Here is a tiny trained network, its code and every weight. The questions are about switching its units off for an input and a class, where a switched-off unit gives its printed mean instead of its output.

import numpy as np


def w(rows, s, z=0):
    codes = np.array(rows[::2]) - 128.0
    scale = np.full(codes.shape[1], s)
    scale[-1] = z or s
    return codes * scale


def f(y):
    return y / 2 * (1 + np.tanh(0.7978845608 * (y + 0.044715 * y**3)))


def log_softmax(a):
    a = a - a.max(-1, keepdims=True)
    return a - np.log(np.exp(a).sum(-1, keepdims=True))


def net(x, mask):
    res = np.array(x, float).reshape(1, 7) / 4 @ E
    y = f(res @ A[0][:, :-1].T + A[0][:, -1])
    res = res + np.where(mask, y, B[0][:, -1]) @ B[0][:, :-1]
    return log_softmax(res[-1] @ U[:, :-1].T + U[:, -1])


A, B = {}, {}
E = w([
[161,248,174,91,195,224,100,172],'x0',
[16,172,35,48,88,154,107,114],'x1',
[157,174,28,169,232,51,118,134],'x2',
[129,188,173,103,122,87,129,12],'x3',
[173,137,110,40,121,106,254,153],'x4',
[18,155,195,172,170,90,191,168],'x5',
[112,76,81,187,188,234,216,37],'x6',
],0.0045)
A[0] = w([
[150,115,148,137,137,121,131,131,62],'neuron 1',
[110,116,106,161,167,191,174,84,81],'neuron 2',
[124,108,109,158,155,175,161,90,57],'neuron 3',
[134,142,145,112,105,80,92,164,61],'neuron 4',
[129,72,90,153,132,176,126,253,63],'neuron 5',
[113,87,218,97,40,193,143,120,29],'neuron 6',
[183,103,176,159,147,112,137,139,64],'neuron 7',
[143,153,77,148,175,74,129,127,37],'neuron 8',
[88,150,90,108,118,139,121,124,49],'neuron 9',
[122,135,112,129,126,121,129,128,2],'neuron 10',
[135,140,128,107,119,110,146,155,59],'neuron 11',
[180,109,175,161,143,113,140,132,62],'neuron 12',
[70,147,78,90,107,143,116,127,55],'neuron 13',
[201,115,89,107,107,153,86,99,63],'neuron 14',
[97,119,136,183,138,137,32,106,83],'neuron 15',
[48,160,62,78,106,140,117,126,86],'neuron 16',
[180,119,98,111,107,147,100,113,64],'neuron 17',
[52,147,184,165,172,98,168,153,57],'neuron 18',
[119,100,118,135,112,104,133,119,54],'neuron 19',
[131,146,138,109,108,85,101,164,69],'neuron 20',
[129,160,156,114,129,103,127,63,42],'neuron 21',
[112,74,112,142,97,78,138,106,70],'neuron 22',
[175,118,100,114,115,141,101,110,48],'neuron 23',
[47,148,159,138,151,108,166,152,80],'neuron 24',
[182,105,174,160,148,112,139,132,72],'neuron 25',
[150,133,121,84,133,112,207,148,66],'neuron 26',
[141,150,157,130,134,102,137,90,35],'neuron 27',
[147,154,90,141,171,107,122,127,38],'neuron 28',
[154,136,116,82,122,111,194,140,64],'neuron 29',
[117,85,118,139,110,90,134,111,61],'neuron 30',
[144,188,148,117,154,182,119,144,70],'neuron 31',
[172,141,116,72,126,105,210,145,68],'neuron 32',
[135,183,179,114,120,87,130,15,60],'neuron 33',
[140,193,155,113,165,187,123,138,80],'neuron 34',
[137,143,85,139,176,87,122,133,28],'neuron 35',
[142,152,79,144,177,91,125,128,54],'neuron 36',
[133,142,145,111,109,82,92,168,63],'neuron 37',
[133,145,144,113,105,82,94,164,46],'neuron 38',
[112,69,113,134,108,79,137,98,68],'neuron 39',
[132,146,142,112,103,82,97,162,57],'neuron 40',
[110,77,109,147,88,76,140,105,82],'neuron 41',
[151,109,152,136,138,117,128,133,35],'neuron 42',
[143,148,86,141,168,96,123,127,43],'neuron 43',
[189,112,91,100,107,151,93,100,46],'neuron 44',
[122,107,110,153,151,183,166,85,63],'neuron 45',
[175,113,169,158,139,118,140,128,55],'neuron 46',
[95,123,142,186,138,135,42,109,75],'neuron 47',
[143,180,151,110,161,182,114,144,68],'neuron 48',
],0.012,0.0033)
B[0] = w([
[143,130,117,123,138,138,106,110,121],'neuron 1',
[158,126,177,32,91,111,144,117,243],'neuron 2',
[133,112,162,50,107,123,119,111,197],'neuron 3',
[145,125,156,58,106,122,147,116,185],'neuron 4',
[78,126,81,98,252,69,195,102,240],'neuron 5',
[27,156,190,163,155,113,5,130,255],'neuron 6',
[197,133,125,144,152,146,101,95,186],'neuron 7',
[66,139,169,146,152,120,54,137,188],'neuron 8',
[157,122,127,132,156,147,93,105,147],'neuron 9',
[115,128,102,103,138,138,82,104,97],'neuron 10',
[114,130,132,103,119,151,125,114,127],'neuron 11',
[190,133,125,144,151,147,95,103,178],'neuron 12',
[186,135,127,144,170,145,88,102,185],'neuron 13',
[127,127,94,159,63,68,139,92,198],'neuron 14',
[91,136,121,144,108,225,177,100,224],'neuron 15',
[234,127,145,169,181,150,102,90,240],'neuron 16',
[128,128,110,152,90,84,137,116,161],'neuron 17',
[121,117,62,170,45,59,114,89,229],'neuron 18',
[125,123,96,102,134,138,99,142,129],'neuron 19',
[135,123,164,74,110,116,139,127,175],'neuron 20',
[111,119,99,107,180,110,141,111,149],'neuron 21',
[141,129,90,110,122,140,114,200,192],'neuron 22',
[128,127,99,137,94,100,117,100,148],'neuron 23',
[140,123,79,151,65,85,104,75,210],'neuron 24',
[197,131,132,147,152,146,99,104,186],'neuron 25',
[98,128,110,133,109,197,150,91,193],'neuron 26',
[122,125,97,125,168,124,119,115,126],'neuron 27',
[97,132,152,139,128,129,82,147,156],'neuron 28',
[91,124,121,146,108,187,143,106,180],'neuron 29',
[134,127,93,100,130,143,104,163,158],'neuron 30',
[134,113,91,115,118,141,114,206,209],'neuron 31',
[93,138,124,157,99,213,173,116,215],'neuron 32',
[95,115,92,102,239,77,198,117,218],'neuron 33',
[146,121,81,113,117,133,115,219,231],'neuron 34',
[82,145,150,127,142,118,72,130,163],'neuron 35',
[85,132,180,158,135,120,84,145,181],'neuron 36',
[139,114,159,61,105,122,147,119,186],'neuron 37',
[138,114,150,56,107,125,134,111,177],'neuron 38',
[131,121,90,110,123,143,114,198,190],'neuron 39',
[141,117,157,65,108,122,135,117,178],'neuron 40',
[144,130,93,119,119,139,118,213,203],'neuron 41',
[142,132,109,113,143,143,100,99,119],'neuron 42',
[91,134,152,137,133,124,77,135,160],'neuron 43',
[119,119,91,157,81,75,119,91,179],'neuron 44',
[136,128,166,38,107,119,134,115,209],'neuron 45',
[171,127,121,133,148,152,83,101,162],'neuron 46',
[91,137,122,150,106,218,167,103,214],'neuron 47',
[132,113,91,114,116,142,112,204,208],'neuron 48',
],0.036,0.0041)
U = w([
[156,98,203,17,87,118,158,109,132],'0',
[151,103,57,116,115,154,117,250,95],'1',
[52,166,198,161,145,112,59,128,152],'2',
[249,130,125,165,178,163,109,71,150],'3',
[126,107,65,170,42,55,152,72,247],'4',
[81,136,112,141,101,247,197,91,100],'5',
[90,107,84,102,245,75,210,106,87],'6',
[157,148,222,210,113,87,254,191,106],'7',
],0.0065,0.0016)

Each question gives the input, the list of numbers given to net, and the class t.
The units are the neurons (one row each of A and B). Each row of codes is followed by its name. A weight is (code - 128) times the scale printed after its matrix; where a second scale follows, it is the last column's (A, B and U).
mask holds one flag per neuron, in row order. A switched-off neuron (its flag False) gives its mean, the last column of its row in B, instead of its output. The means were averaged over made-up inputs and are rounded, as every weight is.
A unit's drop is (log p(t) with every unit on - log p(t) with that unit switched off) / (log p(t) with every unit on - log p(t) with every unit switched off).
The circuit of an input: a set's keep is (log p(t) with only the set's units on - log p(t) with every unit switched off) / (log p(t) with every unit on - log p(t) with every unit switched off). Starting from the 12 units with the biggest drops (on a tie, the unit counted first), units are removed one at a time, each time the one whose removal leaves the highest keep (on an exact tie, the one counted first), for as long as the keep stays at least 0.8.
units of the circuit, in order: the units of the circuit, biggest drop first
most important unit: the unit with the biggest drop
k most important neurons: the k neurons with the biggest drops, biggest first
drop of u: that unit's drop, to one decimal
input [4,7,6,-3,2,7,5], class 3: 3 most important neurons => [neuron 16; neuron 13; neuron 6]
input [1,-8,5,5,4,5,7], class 3: units of the circuit, in order => [neuron 25]
input [1,-7,2,-6,5,-7,-6], class 3: 3 most important neurons => [neuron 7; neuron 25; neuron 12]
input [-4,-4,-4,1,7,6,6], class 5: 2 most important neurons => [neuron 32; neuron 26]
input [-2,-4,0,-1,5,-1,-4], class 5: units of the circuit, in order => [neuron 32; neuron 26]
input [-5,2,5,-6,0,-3,-5], class 6: 3 most important neurons => [neuron 5; neuron 2; neuron 6]
input [-8,-6,-1,-4,-7,-6,-1], class 1: 3 most important neurons => [neuron 41; neuron 22; neuron 39]
input [6,-6,2,-7,8,-7,-7], class 5: 4 most important neurons => [neuron 32; neuron 26; neuron 29; neuron 2]
input [0,-4,-7,-5,4,-7,3], class 2: 3 most important neurons => [neuron 6; neuron 18; neuron 24]
input [-7,-7,5,6,-1,-8,-8], class 0: 3 most important neurons => [neuron 4; neuron 37; neuron 38]
input [2,6,1,-3,-7,2,-7], class 0: 2 most important neurons => [neuron 37; neuron 4]
input [-3,-4,-8,-6,-4,-6,-7], class 2: 4 most important neurons => [neuron 6; neuron 2; neuron 45; neuron 3]
input [2,1,6,-8,-7,-7,-6], class 6: 2 most important neurons => [neuron 5; neuron 18]
input [-7,2,-4,-3,-8,1,-2], class 5: 3 most important neurons => [neuron 15; neuron 47; neuron 34]
input [-6,-4,-5,-7,-8,-2,-1], class 5: most important unit => neuron 15
input [-8,4,5,1,-7,5,-8], class 0: 2 most important neurons => [neuron 4; neuron 37]
input [6,2,8,-7,-8,8,-8], class 0: 2 most important neurons => [neuron 37; neuron 4]
input [4,0,3,-8,0,8,1], class 4: 3 most important neurons => [neuron 18; neuron 24; neuron 33]
input [3,-2,-1,-8,6,-1,1], class 6: drop of neuron 5 => 2.5
input [-8,7,3,-5,2,2,3], class 1: drop of neuron 41 => 0.5
input [2,-5,-3,3,4,-3,-4], class 3: most important unit => neuron 2
input [3,-8,-2,8,8,8,5], class 3: drop of neuron 14 => 0.1
input [-1,0,3,-7,5,0,4], class 6: drop of neuron 5 => 2.0
